Facts:
dridrin a <- foses, tebem, drigras, lostil, lasa, nuveta, dritri, lofen, klemor, zaflan, volam, rotru, driskon, bromam, gilik, rutu, leplazil, plugabo, bazin, floklen, dreflor, ratrol, kepin, vobranam, brogrin, mupabu, zitrok
dridrin d <- grelos, pokitru, flotrar, gisiklan, pokir, bralon, trini, brafu, tuzul, trufam, dedra, poneku, trifak
dridrin b <- dagam, madro, vedrin, kabron, degrukim, kaskas, pigi, fistan, viplon, meskir, kistim, skozu, biskes, zuzur, plaper, tastil, kipaklir, grotus, skofle, stesa, butin, kluzutal, kaber, kisar, stikluvom, tutis
dridrin c <- mugom, dustiklu, tibir, dreflir, treme, luvon, zomur, kovi, sirasan, tibru, turogen, klusan, foton, klade
dridrin e <- zotrer, zuplas, depu, degak, goklol, vatri, feku
foses vokor [drigras]
grelos vokor [pokitru]
drigras vokor [gilik, dedra, foses]
lasa vokor [zitrok]
madro vokor [kaber]
dritri vokor [mupabu]
lofen vokor [dritri, leplazil]
kabron vokor [kepin]
mugom vokor [zuplas]
zotrer vokor [drigras]
dustiklu vokor [ratrol]
degrukim vokor [brafu]
zaflan vokor [degak, driskon]
volam vokor [degrukim, dreflor]
degak vokor [zaflan, vatri]
kaskas vokor [viplon, luvon]
rotru vokor [kepin]
pigi vokor [skofle]
pokitru vokor [stikluvom, fistan]
tibir vokor [zuplas, goklol]
flotrar vokor [kipaklir]
driskon vokor [vatri]
dreflir vokor [zuzur, klade]
treme vokor [klade]
bralon vokor [pokitru, pokir]
meskir vokor [pokir]
trini vokor [kluzutal, ratrol]
zomur vokor [rutu]
leplazil vokor [floklen]
skozu vokor [biskes, bromam]
biskes vokor [tuzul]
kovi vokor [sirasan, klade, dreflir]
goklol vokor [klusan]
bazin vokor [dedra, drigras]
tibru vokor [rutu]
zuzur vokor [tibru]
kepin vokor [butin]
tastil vokor [ratrol]
grotus vokor [tutis]
klusan vokor [dagam]
trufam vokor [volam, trifak, dreflor]
dedra vokor [lostil]
poneku vokor [vedrin]
feku vokor [vobranam, kistim]
trifak vokor [plugabo]
stesa vokor [klemor]
butin vokor [rotru, brogrin]
foton vokor [nuveta, treme]
kisar vokor [klemor, vedrin]
stikluvom vokor [fistan]

Known rows:
degrukim: [-17  -8   9 -17 -34  -1   2  13   9  -3   1 -10   6  -8  -8   1 -23  -6
  12 -10   6  -1  -8   5  -1   6]
kepin: [-24   9 -36 -12  -7  -7 -14 -15   8   3  13 -40  17 -14   7  -5  24  24
  -9  53  -1  29 -22  -8   7  12]
klusan: [  7   7  14  -1  34 -19   6  -5 -11   0 -13  16 -15  18  -2 -24  33  -4
 -14  13  11  10   8  21   9   1]
lofen: [ -1   1  -2  -6   7  -3  -5   1  -2  -9   6   3  -3  -9  -1 -10   1   2
   3   0  -9  -1  -2  -2  -5   5]
flotrar: [12 -3  3 -1 -5 -2 -2 -6 -5 -4 -6  5  7  0  0  9 10  2 -2 -8  1 -4 -5  4
 -2  3]
goklol: [  3   4  -3  -5  39 -10   0  -3 -10   9 -17  16   3  13  -5 -29  30  -2
 -10   4  23  11   6  14  -4  -8]
meskir: [-4 -4  8  2 -5  6  1  0  1  9  1  4  2 11 -5 -5 -6 -6 -2  2 12  8 -2 -3
  0  5]
pokitru: [  5 -15 -19  32 -24  17 -26 -56 -28   0  15  20 -12  51  19 -13  -8 -10
   2  -7  24   8   0 -24 -21   6]
grotus: [-2 -3 10 -1 -2  5  4  6  3  8 -2  2  4  4 -7 -2 -6 -4 -2  3  8  7 -2  0
  3  3]
driskon: [ 22  35   2   7  15  23   8   9  -9 -29  -9 -17 -13  -6  24  -5 -12  -3
  23   4  -7  -1 -33 -13 -11 -17]
ratrol: [ 38   9  -6  18  17   2 -18   9  18  11  15  16   4 -22   8  34 -24   7
 -16   9  -7 -15  13 -12  -2  16]
vobranam: [  1   0   2  -8   7  -4  -6   3  -1  -9   5   5  -4 -11  -2  -9  -1   1
   3  -2  -7  -3   0   0  -6   8]
turogen: [ -1   3   4   0  -3 -14   1   0   0  -3  -3  -2 -11   3   7   5   0  -3
  -1   3   3  -5   7  12   5   1]
tutis: [-1 -3 13 -4 -2  2  3  8  3  7 -3  4  4  3 -8 -3 -6 -5 -3  0 10  4 -1  4
  2  6]
dreflor: [ -9  -3   0 -18 -13  -7  -6   8   2 -15   7  -4  -3 -19  -2  -6 -13   0
  12 -10  -9  -8  -4   2  -9  10]
rutu: [ -7 -14   2  33  19   4   2 -10 -10  19   9 -20  -5 -26 -12   5   3   0
  26  -6 -17  -7   2  12  -2   7]
plugabo: [ -3  -1   1 -11   1  -6  -6   5   1 -11   5   2  -3 -14  -2  -9  -6   1
   6  -5  -8  -5  -2   1  -7  10]

Rows:
No name comes twice in this set of rows, the named rows included.
[-20 -23   3  70  17   3  16 -27 -16  45   4 -46 -13 -21  -8  30  10  -3
  39  -4 -18 -10  12  28  13  -6] : tibru
[ -6 -12  -9  27 -18  21 -16 -36 -17  12  16  16 -12  48   9 -21 -21 -14
   0   1  29  16   2 -23 -13   7] : stikluvom
[ -4  -9   2  12 -11  11  -8 -15  -9  11   7  11  -5  27   0 -13 -15 -11
  -1   1  21  11   1 -10  -8   8] : fistan
[-10 -11   3  44   8  -4   9 -16  -9  27   1 -28 -13 -11  -3  18   5  -4
  23  -1  -7  -6   9  23  11  -1] : zomur
[-22 -21  12  31  11  21  19 -10 -10  35   3 -28   5  -2  -9  22   1  -1
  15   0 -16  -1   7   0   6  -9] : zuzur
[ 45   6  -3  22   3   3 -12  -1  12  13   2  14  14  -9   9  46  -9   8
 -19   2   2 -15   8  -6   1   9] : trini
[-18   4 -14  -7 -12   0  -3  -5  11  17   4 -30  20   0  -2   0  15  13
 -12  44  15  30 -18  -3  11   9] : butin
[  9  15 -64  29 -15   6  13  14  22 -14  15  16 -13  -1 -21 -32  26  12
  -3 -30 -29   4   8 -22  37 -41] : drigras
[ 24  38   0  10  16  26   9   8 -10 -29 -11 -19 -13  -6  27  -5 -13  -3
  25   5  -7   0 -34 -15 -10 -21] : zaflan
[-22   8 -33 -13  -7  -7 -13 -14   7   2  13 -38  16 -14   8  -4  23  23
 -10  49  -1  26 -21  -8   6  12] : rotru

The same elements again, as new rows of numbers:
Known rows:
dustiklu: [  2  10   0  -6   2   0   2   0   3  -4   7 -14 -13  -1  -6 -12  17  15
   5   6   6  -4   3  17  -7  -3 -14   2   9  -6  10   4   4  -4   8   1
  14 -12]
kluzutal: [ 15   5  -8  -2   0   2   4   0   9 -12   1  -3   8   9   1 -13  11   6
  -7  -5 -15   8  -6   5   2  10 -11 -11  -9 -11   5  -5   1   0 -10   0
   3  -6]
kabron: [  5  10  -1  -3  -2  -3  -3   5   3  -8   2  -4  -6   3   6 -18   5  10
   3   0  -9  -7   3  17 -12   3 -14   3   0  -8  15  -3  -3   5  -4  -6
  12 -10]
tastil: [  0  13  -2   1   1  -5  -5   2  -2  -3   4   3  -1   1   8 -12  -5   8
   3   3  -5 -10   5  16 -14   1  -8  11   1  -3  16  -3  -6   6  -4 -12
   8  -8]
tuzul: [ 12   0  -9   3  13   3   7  -7   6   6   5  -5  15   4 -16   6  18   8
 -14  17   2  14   6  -9   9  -1  -1   6  18   3 -13   2   5 -14  11   6
   7   4]
turogen: [  4   4   2  -9  -7   8  15  -2   8  -5   4 -19 -11  -2 -14  -2  26  10
  -3   1   5   5  -4   5   7  -1 -14 -16   3 -13   3   3   8 -11  -1  14
  12  -8]
dritri: [  5  -9  -3  -6   9  -7  -8   9  -1 -11  -1  -3 -11   5   8 -18  -7 -13
  12  -1 -11   2 -13  -6  -4  -5   3   3 -11   2  -5   1   4   3  10  -1
 -10  -1]
lofen: [ -1  -4   6 -16  -2  -5  -7  11  -2 -15   0 -23 -36  -5   7 -21  10 -10
  24   3  -5  -8 -10   9 -11 -12  -9  -9  -8  -3   3   2   9   0  13  10
  -2 -11]
mupabu: [  9 -13  -7  -2  14  -8 -12   8  -1 -11  -3   8   5   9   8 -14 -17 -16
   5  -4 -15   9 -14 -13   0   0  11   9 -11   4  -9  -1   4   4   8  -5
 -18   5]
floklen: [  9 -11  -7  -7   9  -6  -8   6   3 -14  -2  -1  -1   8   7 -16  -5 -16
   7  -2 -16  10 -13 -12   2  -1   4   2 -13  -1 -11   0   5   0   8   3
 -17   0]
luvon: [  9   4 -12  10  13  -4  -3  -4   2   5   1  20  27  10  -1   5 -12   7
 -11   3   0   8   7  -9   6   6   9  21   8  10  -3   3  -7   4   4 -16
  -3   7]
fistan: [ 11  10   3  11 -26  12   9  -6   9  15  -6  19  33   8  10  42 -28 -23
 -13 -21  -5  28  -1 -11  -9   8   6   3 -19   9  -6  11 -23 -15 -11 -10
  -2 -30]
stikluvom: [  2  12  12   7 -32  14   9  -3   8  14  -2   2  11   3   5  36 -18 -18
  -1 -18   1  18   3   1 -18   1  -3  -5 -17   6   2  12 -20 -15  -6  -2
   8 -38]
sezol: [ -3  -9  -5   7   4  -9  -4  14  -8   1  -4   6  10  -2  14 -11 -20 -20
   6  -8 -19 -10   5  -6  -8   1   8   8  -5   2  -3  -3  -2   1   1 -10
 -10   3]
bromam: [ 11 -13  -4 -10   3  -4  -5   6   2 -15  -3  -8  -9   5   2 -14   1 -14
   7  -4  -8  11 -17 -12   5   0   2  -9 -13  -4 -10   0   8  -3   3   7
 -15   0]
kipaklir: [  4   4  -8   8   1  -4  -2   1   3   1   0  19  25   8   8   1 -15   4
 -12  -7 -13   4   0  -3   2  11   2   7  -6   0   2  -5  -8   5 -11 -12
  -7   0]
tebem: [  1  -9   3  -8   2  -4  -9   7   0  -9  -1  -4 -12   0   5 -11  -6 -14
  13  -2  -5   1 -11  -5  -2  -5   5  -2 -10   3  -6   1   3   1   6   6
 -11   1]

Rows:
No name comes twice in this set of rows, the named rows included.
[ 12   4   0  10  -8  14  15 -12  10  23   0   2  30   5 -10  47   0 -15
 -14   4   6  31   8 -17  -5  -7   9  10   9  13 -21  16 -11 -29  14   2
   7 -23] : pokir

The same elements again, as new rows of numbers:
Known rows:
skozu: [  2  -7  34 -37 -31  -8  34  27  -3  13  -7 -22 -20 -39  17  44  28  -6
  10   4 -56  13 -48 -50   1 -21 -11   2   5  22 -23]
kepin: [-27 -10 -10   5  37  -7 -25 -72 -29  23 -22  42   6 -19   4  17 -26  22
  20  25   0 -47  35   6 -40 -26   0  29 -41 -18 -29]
volam: [ -7 -26 -14 -14 -41  29  -4  12  19 -28 -19 -33   1  30  -8   4  11 -21
   7  19  33  64  27  37 -30  19  34  14  45 -33   3]
drigras: [ 20 -25  62 -51 -36 -16  -2  -6  23  39  12  31 -25 -38  -2 -26 -41 -33
  15  29 -36  -1  41 -18  28  36  -3  14  59 -47   1]
goklol: [-20 -16  42  -5   3  17 -26   7  -4 -18  16  23  11 -48 -22  36 -21   4
 -47 -43 -23  18 -40 -37  27 -15  -5 -11   6  -8  21]
meskir: [-18  52  41 -18   0  -5  40  25  11  28  14 -24 -35 -44  47  46  26 -14
   5   1 -52 -42 -25 -49  -3 -17 -22 -33 -20  -6 -29]
grelos: [-26  47  30  38  48 -17 -10  19  12   5  19 -32 -23 -14  20 -26  49 -18
  36   0   4 -27  20  14  -6 -50 -26 -69 -19 -20 -13]
butin: [-38  17 -10 -35 -22  -9 -26 -72 -27  33 -31   4 -33 -38  37  -3  36  29
   6  13 -19  -4 -28 -17 -26 -55  19 -29 -15  40 -31]
zuzur: [ 47  27  -4 -17  -4 -10   8  14 -22 -25  46 -14 -31 -40 -16  -9 -18   3
 -31 -11 -57   5 -18 -54  24  16  27  23  -2  44 -11]
trufam: [  6 -50  18  36   9 -14  31  32 -15  -1 -33 -22  75  34 -40  -3  55   1
  53  11  -9  18 -41   9  19 -17 -35   2 -21  -9 -15]
floklen: [-15  17 -19  -6 -17  26 -30 -37   4 -20   3   7 -30  15   5 -22 -20  -9
  -8   5  31  37  36  28 -33  25  37  18  17 -30   5]
skofle: [-16  27 -22 -28 -25  18   6 -23 -19   7  -1 -12 -30  23  30 -22  10  17
  -7 -20  17  30 -16   6   6  21  16 -12  21  30  -1]
zuplas: [-27 -26 -12  28  47  20  18 -21 -22  -5  -6  29  51  22 -23  -4 -26  24
 -35 -43  22 -24 -18  11  32  15  -7  -3 -27  -5  46]
bromam: [-12  17 -19  -5 -19  24 -28 -30   4 -22   9  -2 -25  19   2 -21 -19  -7
  -3   3  32  39  42  26 -32  22  36  16  18 -33   8]
sirasan: [ 56  39 -35  40  23  -7 -54  21  21 -31  49  19 -25 -40 -25 -11 -35  -1
 -53 -23  -9 -19   7 -13  13   0  -9  21   7  35  39]
turogen: [ 15   0 -34  33  20 -17 -14  15  29 -13 -14   4  55  24  10  19 -11 -11
  -4   3  36 -40 -15  30   2 -18 -30  -3 -12  17  28]
nuveta: [ 33   0 -28  29  42  -2  11 -10 -19 -27  34  -5  -1  22 -29 -23 -39  -8
  -3  13   9 -27  37   9 -14  36  48  33 -28  19  -3]

Rows:
No name comes twice in this set of rows, the named rows included.
[ 18 -34  45  14  23 -23  15  17 -13  55  -6  40  14  35 -28 -35 -32 -18
  40   5  -3 -38  23  13  59  32 -27 -24   4 -13  17] : dedra
[ 54  30 -46  46  53 -10 -36  14  -1 -33  45  10  -5  19 -22 -35 -39  11
 -45 -19  31 -37  22  23  19  18  -2  25 -16  44  53] : klade

The same elements again, as new rows of numbers:
Known rows:
kistim: [-21  28   7   0  18  35 -20  -2 -16   4  -2 -10  11  10  -6 -31   8  11
   8  19 -13   0  13  16   6   6  -4]
skofle: [-20  28   7   0  17  36 -21  -1 -17   4  -3  -9  10  11  -6 -28   7  11
   8  20 -15   0  13  15   7   6  -5]
plugabo: [-26  30  -3 -18   6  32  -6  15 -21   4  16 -21   6  22  -4 -30   5  -5
 -61  13 -24  -4  16  -6 -13 -19  -6]
stesa: [-28   7  15   4   7  39 -29  -5 -13  10   0  -8   2  10  12 -23   6   5
  29  25  -8   8  14  23  12  -3   6]
foses: [-13   7 -19  -8  -8  31 -10   7 -13  26 -14 -16   2  -6 -34   6   2  20
  -6  13 -10  -9   9  10   3 -10 -14]
kabron: [-36  11  -1  20   9  68   5   4 -34  -6  17  -4   9  17  -9 -16   5   3
  79  21 -11   6   7  36  14 -15   5]
klusan: [-28  23   8  -4  26  64 -23 -10 -14  24   5 -29  12   9 -10   9 -11  13
  14  16 -17   3  27  36  -5   3   4]
trini: [-24  -3  27  -1  -1   6 -51  -6  -1  22   1 -19   4   2  10  -7   8  -2
  35  30 -13   7  12  18  -6  -7  25]
sirasan: [-16  35  10 -16  26   5 -45   5 -52  14  17 -26  10   2  -9 -12   4  20
  22  17  -2  12  11   8  -6  -3  -8]
dreflor: [-25  36  -4 -19   8  34  -2  15 -20   3  15 -21   8  24  -6 -32   5  -5
 -68  12 -25  -4  17  -8 -15 -16  -7]
volam: [-30  19  -2 -17   0  34 -15  14 -24   5  18 -19   1  23   7 -22   0 -11
 -52  15 -23  -1  16  -4 -11 -25  -3]
zuzur: [-11  26   8 -17  18   8 -48  -8 -52  -7  21 -15   7  -2   6 -24   2  16
  22  21  -3  11   9  10   9   3 -11]
butin: [-34  16   0  21  11  70   7   4 -34  -7  17  -3  12  18 -11 -19   7   4
  77  19 -12   5   7  35  12 -16   1]
flotrar: [-22   8  11   2   6  15 -33  -3 -15  10   7 -19  10   7  -6  -2   3   1
  42  22 -18   3  10  21  -7  -8  17]
meskir: [-25  19   9  10  19  17 -49  -2 -11   2 -22  -4  13  18  15  -4 -10   3
  33  22 -13  -3   2   3  18 -15 -18]
lofen: [-29   2  13 -11   4  37 -18  -1  -5  20  11 -17   5   8   4  -5   6   6
  20  27  -5   2  13   7   6 -23  11]
plaper: [-23  21   7   1  13  34 -27  -2 -20   4  -2 -10   7  10   2 -24   4   8
  15  20 -13   3  13  18   8   1  -4]

Rows:
No name comes twice in this set of rows, the named rows included.
[-10  33   3 -27  21  11 -22  -1 -37   1  28 -24  15  -1 -13 -12   7  21
   6  19  -3   1  11  -6   0 -10  -5] : rutu
[-17  -5 -17  -6 -15  35 -17   5 -16  29 -12 -15  -3  -7 -27  13  -1  15
   7  16  -8  -5   8  15   5 -16 -13] : bazin
[-20  16   9   1   9  14 -30  -1 -14   9   4 -19  13   6 -13  -6   5   4
  35  20 -20   0  10  19  -9  -5  12] : gisiklan
[-29   9   6  -4  -6  14 -38  10 -28   1  14 -20  -2  19  11 -17  -3 -21
 -16  16 -31   4  13  16 -20 -18   8] : trufam
[-30  22  11   3  17  33 -30   7 -22  26  -4 -21   8  13  -9  -7   3  10
  20  18 -10   6  14  18  -6 -10   0] : turogen
[-22  17  10  10  17  -7 -56  -2  -6   6 -18 -14  20  14   2  19  -9  -2
  55  21 -20  -4  -2   2   1 -22   0] : grelos
[-27   8   6  -9   6  38 -14   0 -12  15  13 -18   7   9  -1  -2   2   7
  15  23  -8   0  12   8   5 -22   3] : lasa
[-27  27   2  -5   6  31 -27  12 -30  -5   3 -11   0  24  10 -45   2 -10
 -48  14 -26   3  16  10  -5  -4 -12] : degrukim
[-28   2  18   5   4  38 -34  -5 -15  11   1  -7   1   9  16 -21   5   4
  31  27  -8   8  13  24  12  -5   6] : kisar
[-22  24   3  -5   1  10 -29  12 -25   1  11 -21   6  18  -3 -25   2 -15
 -26  13 -32   1  14  10 -24  -9   5] : trifak
[-24  -3 -20   0  -8  29 -24  -3 -21  34 -24 -10   1 -13 -24   5   1  10
  19   7 -13   9   8  15  -1  -1 -10] : zotrer
[-21  31   3  -5   7   8 -27  13 -23  -1   9 -22  10  18 -11 -29   5 -12
 -29  12 -34  -1  15   8 -24  -4   6] : brafu
[-25  15  14 -11  15  10 -54   1 -53  19  19 -25   3   2   8   0  -3  12
  36  20   1  16  10  15  -3 -13  -5] : foton
[-33   6  27   1  10  25 -47   4  -9  38  -7 -20   1   9  10 -11   8   6
  18  27  -4  11  16  16  -4  -9  10] : dustiklu
[-28  31  10   4  22  33 -23   9 -19  24  -4 -21  12  13 -15 -14   7  13
  14  17 -11   4  14  16  -9  -5   1] : luvon

